Here is a tiny trained network, its code and every weight. The questions are about switching its units off for an input and a target symbol, where a switched-off unit gives its printed mean instead of its output.

import numpy as np


def w(rows, s, z=0):
    codes = np.array(rows[::2]) - 128.0
    scale = np.full(codes.shape[1], s)
    scale[-1] = z or s
    return codes * scale


def norm(h):
    return h / np.sqrt((h * h).mean(-1, keepdims=True) + 1e-5)


def f(y):
    return y / 2 * (1 + np.tanh(0.7978845608 * (y + 0.044715 * y**3)))


def softmax(a):
    e = np.exp(a - a.max(-1, keepdims=True))
    return e / e.sum(-1, keepdims=True)


def log_softmax(a):
    a = a - a.max(-1, keepdims=True)
    return a - np.log(np.exp(a).sum(-1, keepdims=True))


def net(x, mask):
    ids = ['ΔΘΛΞΠΩαβγζημσ'.index(c) for c in x.split()]
    T = len(ids)
    res = E[ids] + P[:T]
    u = 0
    for l in range(2):
        r = norm(res)
        for j in range(3):
            rows = slice(2 * j, 2 * j + 2)
            q, k, v = (r @ M[l][rows].T for M in (Q, K, V))
            z = softmax(np.where(np.tri(T) > 0, q @ k.T / 2**0.5, -1e9)) @ v
            o = O[l][rows]
            res = res + np.where(mask[u + j], z, o[:, -1]) @ o[:, :-1]
        u += 3
        y = f(norm(res) @ A[l][:, :-1].T + A[l][:, -1])
        res = res + np.where(mask[u : u + 4], y, B[l][:, -1]) @ B[l][:, :-1]
        u += 4
    return log_softmax(norm(res)[-1] @ U[:, :-1].T + U[:, -1])


Q, K, V, O, A, B = {}, {}, {}, {}, {}, {}
E = w([
[105,82,122,130,153,95,138,170,98,148],'Δ',
[167,154,146,84,145,94,105,143,129,175],'Θ',
[82,123,125,230,162,83,113,134,141,125],'Λ',
[143,37,160,112,48,112,158,37,252,84],'Ξ',
[114,187,153,85,97,86,124,129,131,167],'Π',
[123,121,135,119,129,89,107,150,140,220],'Ω',
[125,174,142,177,128,73,97,135,148,122],'α',
[121,170,136,121,169,113,137,117,142,181],'β',
[67,157,118,128,131,92,158,118,124,133],'γ',
[93,121,121,155,91,67,105,161,122,131],'ζ',
[162,124,129,191,172,90,83,160,137,165],'η',
[77,145,165,163,118,112,110,139,129,161],'μ',
[159,142,104,134,156,56,119,137,140,148],'σ',
],0.0039)
P = w([
[121,188,89,36,221,127,4,140,177,82],'0',
[101,148,181,64,149,124,98,222,160,100],'1',
[132,137,144,62,155,137,67,87,58,95],'2',
[115,126,172,96,130,119,156,167,144,107],'3',
[144,116,145,103,120,139,119,66,39,126],'4',
[128,117,170,133,124,121,194,140,123,128],'5',
[137,117,164,130,128,117,142,64,51,151],'6',
],0.0028)
Q[0] = w([
[131,142,202,160,168,54,167,113,92,175],'0.h0',
[121,124,143,127,86,111,132,194,192,146],'0.h0',
[112,148,125,123,136,137,181,227,209,123],'0.h1',
[88,136,161,142,148,2,153,115,100,178],'0.h1',
[138,143,137,144,100,141,117,128,84,141],'0.h2',
[122,133,160,145,126,99,143,135,114,160],'0.h2',
],0.0071)
K[0] = w([
[146,97,127,164,82,118,202,95,113,164],'0.h0',
[129,141,108,134,153,160,81,98,46,98],'0.h0',
[111,117,82,92,146,154,2,44,69,85],'0.h1',
[183,82,135,171,67,142,184,64,117,155],'0.h1',
[147,111,98,119,127,126,149,144,191,141],'0.h2',
[118,112,111,131,107,160,148,81,169,107],'0.h2',
],0.0066)
V[0] = w([
[165,157,170,143,98,138,65,176,147,192],'0.h0',
[50,138,175,155,63,117,144,173,56,124],'0.h0',
[138,39,169,37,105,109,205,195,121,186],'0.h1',
[96,97,252,166,209,175,133,125,130,175],'0.h1',
[128,42,172,115,82,137,128,50,216,94],'0.h2',
[136,151,170,56,129,140,138,104,143,107],'0.h2',
],0.0037)
O[0] = w([
[81,137,3,145,89,125,144,124,106,134,251],'0.h0',
[115,153,62,89,141,116,4,138,114,122,112],'0.h0',
[105,132,165,130,160,81,172,178,206,100,70],'0.h1',
[152,147,127,118,87,208,188,199,135,93,177],'0.h1',
[147,82,111,111,168,135,79,121,250,83,74],'0.h2',
[142,112,104,131,223,155,127,133,127,115,223],'0.h2',
],0.0043,0.0016)
A[0] = w([
[102,100,173,168,218,190,71,100,212,123,159],'0.n0',
[36,112,203,161,67,127,121,114,58,90,29],'0.n1',
[155,158,106,184,175,101,103,114,254,29,2],'0.n2',
[192,141,153,202,145,114,97,184,103,158,82],'0.n3',
],0.003,0.00074)
B[0] = w([
[116,136,111,141,55,238,137,158,117,100,213],'0.n0',
[161,119,138,90,183,107,206,116,106,189,190],'0.n1',
[168,96,142,141,44,127,166,62,110,145,252],'0.n2',
[129,105,136,4,186,137,129,146,79,138,187],'0.n3',
],0.0043,0.0011)
Q[1] = w([
[254,136,206,121,99,134,98,165,185,162],'1.h0',
[105,106,203,159,66,124,94,154,122,236],'1.h0',
[108,129,164,193,75,131,179,131,130,125],'1.h1',
[110,98,102,172,109,188,107,135,79,142],'1.h1',
[124,107,112,146,138,40,134,127,181,56],'1.h2',
[230,90,144,139,126,163,168,227,94,100],'1.h2',
],0.0053)
K[1] = w([
[133,27,129,111,89,196,129,64,214,9],'1.h0',
[221,209,8,119,174,157,5,66,194,4],'1.h0',
[138,118,151,196,42,177,227,72,149,93],'1.h1',
[88,100,72,231,163,161,125,142,97,113],'1.h1',
[98,75,186,76,69,136,204,114,204,105],'1.h2',
[231,34,122,185,230,218,113,184,187,159],'1.h2',
],0.0044)
V[1] = w([
[23,86,131,128,137,122,138,154,52,182],'1.h0',
[165,117,176,125,61,98,107,158,182,203],'1.h0',
[58,130,170,253,101,110,183,101,160,41],'1.h1',
[100,55,44,205,227,150,106,136,113,151],'1.h1',
[100,55,98,100,88,129,186,59,148,94],'1.h2',
[52,212,147,123,79,128,163,67,131,180],'1.h2',
],0.0035)
O[1] = w([
[137,85,198,105,89,142,50,153,176,154,234],'1.h0',
[127,133,84,222,80,93,168,162,158,204,74],'1.h0',
[197,139,112,3,125,127,83,172,78,165,5],'1.h1',
[180,107,219,95,25,74,209,209,180,185,146],'1.h1',
[131,153,189,129,154,80,83,136,155,171,57],'1.h2',
[226,104,57,132,206,179,112,162,183,184,183],'1.h2',
],0.0041,0.0023)
A[1] = w([
[135,103,115,109,129,130,124,28,25,187,153],'1.n0',
[164,83,25,160,128,158,106,41,66,230,60],'1.n1',
[209,95,165,16,43,156,95,112,55,162,3],'1.n2',
[72,5,125,121,201,126,143,220,82,178,64],'1.n3',
],0.0033,0.0029)
B[1] = w([
[204,132,126,130,68,63,149,133,121,143,248],'1.n0',
[137,191,114,100,107,81,120,190,143,2,198],'1.n1',
[96,236,181,250,181,160,101,118,187,134,111],'1.n2',
[154,187,91,125,129,123,110,88,147,86,230],'1.n3',
],0.005,0.0017)
U = w([
[67,120,235,53,142,95,130,198,162,68,172],'Δ',
[51,138,108,220,200,126,197,74,128,99,124],'Θ',
[160,206,224,215,119,160,82,132,145,172,73],'Λ',
[187,35,160,119,114,158,105,67,209,121,138],'Ξ',
[82,175,21,162,215,97,78,84,169,104,35],'Π',
[92,113,81,174,132,93,172,230,230,173,129],'Ω',
[207,200,99,107,52,88,86,130,84,64,153],'α',
[190,144,107,66,193,208,222,158,101,111,81],'β',
[175,118,193,49,213,145,38,93,84,167,254],'γ',
[92,76,108,126,104,37,3,128,121,207,114],'ζ',
[102,74,131,180,34,151,203,119,32,161,168],'η',
[94,113,68,106,64,250,62,181,127,102,168],'μ',
[163,117,143,132,193,5,202,81,90,200,47],'σ',
],0.007,0.0012)

Each question gives the input, a string of symbols that net reads in full, and the target symbol t.
The units are the heads (2 rows each of Q, K, V and O) and the neurons (one row each of A and B). Each row of codes is followed by its name. A weight is (code - 128) times the scale printed after its matrix; where a second scale follows, it is the last column's (O, A, B and U).
mask holds one flag per unit, layer by layer, with each layer's heads first. A switched-off unit (its flag False) gives its mean, the last column of its rows in O or B, instead of its output. The means were averaged over made-up inputs and are rounded, as every weight is.
A unit's drop is (log p(t) with every unit on - log p(t) with that unit switched off) / (log p(t) with every unit on - log p(t) with every unit switched off).
The circuit of an input: a set's keep is (log p(t) with only the set's units on - log p(t) with every unit switched off) / (log p(t) with every unit on - log p(t) with every unit switched off). Starting from the 12 units with the biggest drops (on a tie, the unit counted first), units are removed one at a time, each time the one whose removal leaves the highest keep (on an exact tie, the one counted first), for as long as the keep stays at least 0.8.
units of the circuit, in order: the units of the circuit, biggest drop first
k most important neurons: the k neurons with the biggest drops, biggest first
top k neurons in layer l: the k neurons of layer l with the biggest drops, biggest first
input σ Ξ Ω η Ω Ξ α, target Ξ: most important neuron : [0.n2]
input α η Θ μ Ω α, target Ω: units of the circuit, in order : [0.h0; 0.h1; 1.n1]
input α Ξ α Δ, target Δ: 2 most important neurons : [0.n2; 1.n0]
input Δ α α Θ α η η, target η: 4 most important neurons : [0.n2; 1.n1; 0.n1; 0.n0]
input Λ η α σ α, target σ: units of the circuit, in order : [0.h1; 0.h2; 0.n1]
input Ω σ Δ γ ζ η σ, target η: units of the circuit, in order : [1.h2; 0.h1]
input μ Π ζ α γ α, target γ: units of the circuit, in order : [0.h0; 0.n3]
input ζ Ω Δ, target Ω: units of the circuit, in order : [0.h1; 1.h0]
input Δ ζ μ α, target μ: units of the circuit, in order : [0.h1; 0.h0; 1.n0]
input Λ α Ξ σ, target σ: units of the circuit, in order : [1.n1; 0.h1]
input α Π α σ, target α: units of the circuit, in order : [0.h1; 1.n1]
input σ σ Ξ Δ, target Δ: 2 most important neurons : [0.n0; 1.n0]
input Δ μ γ μ Θ μ Δ, target μ: units of the circuit, in order : [0.h1; 0.h0]
input Ω σ Ω Ξ Ξ σ, target Ξ: 2 most important neurons : [0.n2; 0.n0]
input β Θ Θ, target Θ: units of the circuit, in order : [1.h1]
input α γ σ, target γ: 2 most important neurons : [1.n1; 0.n2]
input γ Ξ Θ α α Ω, target Ω: units of the circuit, in order : [0.h2; 0.n2; 1.h1]
input ζ σ Θ, target σ: top 2 neurons in layer 0 : [0.n0; 0.n2]
input γ α γ Θ α, target Θ: units of the circuit, in order : [0.h1; 1.h1; 1.n1]
input β ζ Δ σ, target Δ: 2 most important neurons : [0.n2; 1.n0]
input Θ α β Λ Ω, target Λ: 2 most important neurons : [1.n2; 0.n2]
input μ Π Ξ Δ Λ, target Λ: 3 most important neurons : [0.n2; 1.n2; 0.n0]
input α η Π Ω Π ζ, target Π: top 2 neurons in layer 1 : [1.n3; 1.n0]
input α Ξ α Θ Ω Ξ α, target Ξ: 2 most important neurons : [0.n2; 0.n0]
